Here is a tiny trained network, its code and every weight. The questions are about switching its units off for an input and a target symbol, where a switched-off unit gives its printed mean instead of its output.

import numpy as np


def w(rows, s, z=0):
    codes = np.array(rows[::2]) - 128.0
    scale = np.full(codes.shape[1], s)
    scale[-1] = z or s
    return codes * scale


def norm(h):
    return h / np.sqrt((h * h).mean(-1, keepdims=True) + 1e-5)


def f(y):
    return y / 2 * (1 + np.tanh(0.7978845608 * (y + 0.044715 * y**3)))


def softmax(a):
    e = np.exp(a - a.max(-1, keepdims=True))
    return e / e.sum(-1, keepdims=True)


def log_softmax(a):
    a = a - a.max(-1, keepdims=True)
    return a - np.log(np.exp(a).sum(-1, keepdims=True))


def net(x, mask):
    ids = ['αβγεζθστφψ'.index(c) for c in x.split()]
    T = len(ids)
    res = E[ids] + P[:T]
    r = norm(res)
    for j in range(2):
        rows = slice(3 * j, 3 * j + 3)
        q, k, v = (r @ M[0][rows].T for M in (Q, K, V))
        z = softmax(np.where(np.tri(T) > 0, q @ k.T / 3**0.5, -1e9)) @ v
        o = O[0][rows]
        res = res + np.where(mask[j], z, o[:, -1]) @ o[:, :-1]
    y = f(norm(res) @ A[0][:, :-1].T + A[0][:, -1])
    res = res + np.where(mask[2:10], y, B[0][:, -1]) @ B[0][:, :-1]
    return log_softmax(norm(res)[-1] @ U[:, :-1].T + U[:, -1])


Q, K, V, O, A, B = {}, {}, {}, {}, {}, {}
E = w([
[237,97,171],'α',
[79,39,78],'β',
[1,149,89],'γ',
[244,105,167],'ε',
[83,38,82],'ζ',
[219,147,223],'θ',
[4,121,68],'σ',
[167,120,23],'τ',
[158,224,190],'φ',
[44,245,148],'ψ',
],0.012)
P = w([
[120,2,171],'0',
[195,143,174],'1',
[93,28,161],'2',
[166,177,119],'3',
[74,45,145],'4',
[164,196,99],'5',
],0.0081)
Q[0] = w([
[124,112,101],'H0',
[127,83,105],'H0',
[198,107,168],'H0',
[207,119,127],'H1',
[148,93,9],'H1',
[42,133,106],'H1',
],0.015)
K[0] = w([
[130,157,128],'H0',
[165,99,103],'H0',
[140,109,196],'H0',
[172,106,133],'H1',
[153,116,2],'H1',
[66,120,90],'H1',
],0.023)
V[0] = w([
[97,95,184],'H0',
[147,128,119],'H0',
[150,119,135],'H0',
[151,174,148],'H1',
[244,102,115],'H1',
[126,76,174],'H1',
],0.011)
O[0] = w([
[186,105,142,130],'H0',
[98,125,111,146],'H0',
[116,112,96,156],'H0',
[156,50,74,99],'H1',
[99,163,163,251],'H1',
[41,192,3,137],'H1',
],0.0062,0.0022)
A[0] = w([
[88,76,187,1],'N0',
[113,130,144,142],'N1',
[206,40,69,65],'N2',
[120,155,121,115],'N3',
[81,166,93,101],'N4',
[124,224,80,75],'N5',
[9,160,163,182],'N6',
[155,167,128,253],'N7',
],0.012,0.0031)
B[0] = w([
[128,3,129,136],'N0',
[134,151,112,133],'N1',
[92,200,216,223],'N2',
[94,116,138,130],'N3',
[249,80,105,175],'N4',
[117,11,175,187],'N5',
[183,229,126,254],'N6',
[132,98,2,225],'N7',
],0.0079,0.004)
U = w([
[119,112,186,164],'α',
[61,69,111,193],'β',
[76,168,62,2],'γ',
[119,128,195,176],'ε',
[66,73,112,185],'ζ',
[181,41,167,157],'θ',
[44,129,43,93],'σ',
[18,214,162,184],'τ',
[214,39,11,120],'φ',
[246,212,142,111],'ψ',
],0.014,0.0055)

Each question gives the input, a string of symbols that net reads in full, and the target symbol t.
The units are the heads (3 rows each of Q, K, V and O) and the neurons (one row each of A and B). Each row of codes is followed by its name. A weight is (code - 128) times the scale printed after its matrix; where a second scale follows, it is the last column's (O, A, B and U).
mask holds one flag per unit, heads first, then neurons. A switched-off unit (its flag False) gives its mean, the last column of its rows in O or B, instead of its output. The means were averaged over made-up inputs and are rounded, as every weight is.
A unit's drop is (log p(t) with every unit on - log p(t) with that unit switched off) / (log p(t) with every unit on - log p(t) with every unit switched off).
The circuit of an input: a set's keep is (log p(t) with only the set's units on - log p(t) with every unit switched off) / (log p(t) with every unit on - log p(t) with every unit switched off). Starting from all 10 units, units are removed one at a time, each time the one whose removal leaves the highest keep (on an exact tie, the one counted first), for as long as the keep stays at least 0.8.
units of the circuit, in order: the units of the circuit, biggest drop first
most important unit: the unit with the biggest drop
k most important neurons: the k neurons with the biggest drops, biggest first
heads that matter: for each layer, one digit per head in row order, 1 if its drop is at least 0.15 and else 0, layers parted by /
drop of u: that unit's drop, to one decimal
input ψ τ τ τ φ φ, target φ: most important unit -> H1
input σ φ α σ φ ψ, target ψ: 2 most important neurons -> N6; N4
input τ φ τ, target ψ: 4 most important neurons -> N4; N7; N0; N5
input τ σ α τ φ, target φ: units of the circuit, in order -> H1; N2
input θ τ β ψ σ σ, target φ: 2 most important neurons -> N4; N2
input β τ θ γ, target ψ: heads that matter -> 00
input σ τ τ β, target ψ: heads that matter -> 01
input γ ζ φ σ, target ψ: heads that matter -> 00
input τ ψ σ τ θ θ, target φ: heads that matter -> 01
input β ψ ζ τ, target ψ: heads that matter -> 01
input β τ ε, target ε: heads that matter -> 11
input σ φ τ, target τ: 3 most important neurons -> N2; N7; N6
input φ φ τ ζ, target ψ: units of the circuit, in order -> H1; N6
input θ ζ τ ψ ζ γ, target ψ: heads that matter -> 00
input ψ ε ψ, target ψ: heads that matter -> 00
input ε α γ ε τ, target τ: heads that matter -> 00
input γ σ τ α σ ζ, target ψ: 2 most important neurons -> N6; N7
input τ φ ψ ψ γ γ, target φ: heads that matter -> 01
input ε τ ζ φ τ β, target ψ: 3 most important neurons -> N6; N7; N4
input τ ψ τ α φ ψ, target φ: drop of N4 -> 0.2
input φ τ α ψ ζ σ, target ψ: drop of N6 -> 0.8
input ψ ψ τ σ τ ψ, target φ: drop of N3 -> 0.0
input σ τ ψ τ α σ, target φ: drop of H0 -> -0.2
